Here is a tiny trained network, its code and every weight. The questions are about switching its units off for an input and a class, where a switched-off unit gives its printed mean instead of its output.

import numpy as np


def w(rows, s, z=0):
    codes = np.array(rows[::2]) - 128.0
    scale = np.full(codes.shape[1], s)
    scale[-1] = z or s
    return codes * scale


def norm(h):
    return h / np.sqrt((h * h).mean(-1, keepdims=True) + 1e-5)


def f(y):
    return y / 2 * (1 + np.tanh(0.7978845608 * (y + 0.044715 * y**3)))


def log_softmax(a):
    a = a - a.max(-1, keepdims=True)
    return a - np.log(np.exp(a).sum(-1, keepdims=True))


def net(x, mask):
    res = np.array(x, float).reshape(1, 3) / 4 @ E
    u = 0
    for l in range(2):
        y = f(norm(res) @ A[l][:, :-1].T + A[l][:, -1])
        res = res + np.where(mask[u : u + 10], y, B[l][:, -1]) @ B[l][:, :-1]
        u += 10
    return log_softmax(norm(res)[-1] @ U[:, :-1].T + U[:, -1])


A, B = {}, {}
E = w([
[44,48,193],'x0',
[254,88,66],'x1',
[115,114,104],'x2',
],0.0082)
A[0] = w([
[91,249,174,3],'0.n0',
[153,40,128,48],'0.n1',
[35,152,159,123],'0.n2',
[183,91,111,170],'0.n3',
[154,163,76,176],'0.n4',
[91,159,129,165],'0.n5',
[111,160,142,37],'0.n6',
[66,228,101,81],'0.n7',
[104,157,104,65],'0.n8',
[59,226,46,79],'0.n9',
],0.014,0.0028)
B[0] = w([
[130,162,140,216],'0.n0',
[166,84,252,167],'0.n1',
[43,83,39,253],'0.n2',
[147,69,72,192],'0.n3',
[82,159,85,202],'0.n4',
[106,112,133,171],'0.n5',
[139,124,175,131],'0.n6',
[249,142,204,220],'0.n7',
[160,141,166,135],'0.n8',
[166,204,222,224],'0.n9',
],0.014,0.0066)
A[1] = w([
[172,39,249,19],'1.n0',
[135,135,132,48],'1.n1',
[87,161,104,107],'1.n2',
[208,123,177,208],'1.n3',
[156,196,207,3],'1.n4',
[149,135,79,149],'1.n5',
[154,152,76,107],'1.n6',
[97,89,95,58],'1.n7',
[142,114,67,133],'1.n8',
[120,101,184,111],'1.n9',
],0.018,0.0029)
B[1] = w([
[249,85,42,246],'1.n0',
[150,149,134,117],'1.n1',
[117,54,134,157],'1.n2',
[23,98,182,254],'1.n3',
[172,247,237,244],'1.n4',
[100,145,106,168],'1.n5',
[78,140,91,170],'1.n6',
[93,122,186,180],'1.n7',
[146,227,115,183],'1.n8',
[119,145,71,169],'1.n9',
],0.02,0.0068)
U = w([
[165,199,226,215],'0',
[178,99,140,2],'1',
[184,93,162,21],'2',
[140,199,4,180],'3',
[55,43,148,233],'4',
[179,104,140,8],'5',
[158,92,151,10],'6',
[232,15,51,213],'7',
],0.016,0.0069)

Each question gives the input, the list of numbers given to net, and the class t.
The units are the neurons (one row each of A and B). Each row of codes is followed by its name. A weight is (code - 128) times the scale printed after its matrix; where a second scale follows, it is the last column's (A, B and U).
mask holds one flag per neuron, layer by layer. A switched-off neuron (its flag False) gives its mean, the last column of its row in B, instead of its output. The means were averaged over made-up inputs and are rounded, as every weight is.
A unit's drop is (log p(t) with every unit on - log p(t) with that unit switched off) / (log p(t) with every unit on - log p(t) with every unit switched off).
The circuit of an input: a set's keep is (log p(t) with only the set's units on - log p(t) with every unit switched off) / (log p(t) with every unit on - log p(t) with every unit switched off). Starting from the 12 units with the biggest drops (on a tie, the unit counted first), units are removed one at a time, each time the one whose removal leaves the highest keep (on an exact tie, the one counted first), for as long as the keep stays at least 0.8.
circuit, biggest first: the units of the circuit, biggest drop first
most important unit: the unit with the biggest drop
top k neurons: the k neurons with the biggest drops, biggest first
drop when u is switched off: that unit's drop, to one decimal
input [0,8,-6], class 3: circuit, biggest first : (1.n8; 0.n9; 1.n4; 1.n0)
input [2,-4,3], class 4: most important unit : 0.n2
input [8,-1,3], class 4: top 2 neurons : (0.n7; 1.n0)
input [1,-7,-5], class 4: top 4 neurons : (0.n2; 1.n4; 1.n0; 0.n1)
input [-7,1,3], class 3: top 3 neurons : (0.n1; 0.n4; 0.n7)
input [2,4,3], class 7: top 2 neurons : (0.n1; 1.n0)
input [0,5,-8], class 3: top 2 neurons : (0.n7; 0.n9)
input [1,0,0], class 4: top 2 neurons : (0.n7; 1.n4)
input [3,-2,7], class 4: drop when 1.n0 is switched off : 0.1
input [8,7,-8], class 7: drop when 1.n0 is switched off : 0.4
input [5,4,-2], class 7: drop when 1.n0 is switched off : 0.4
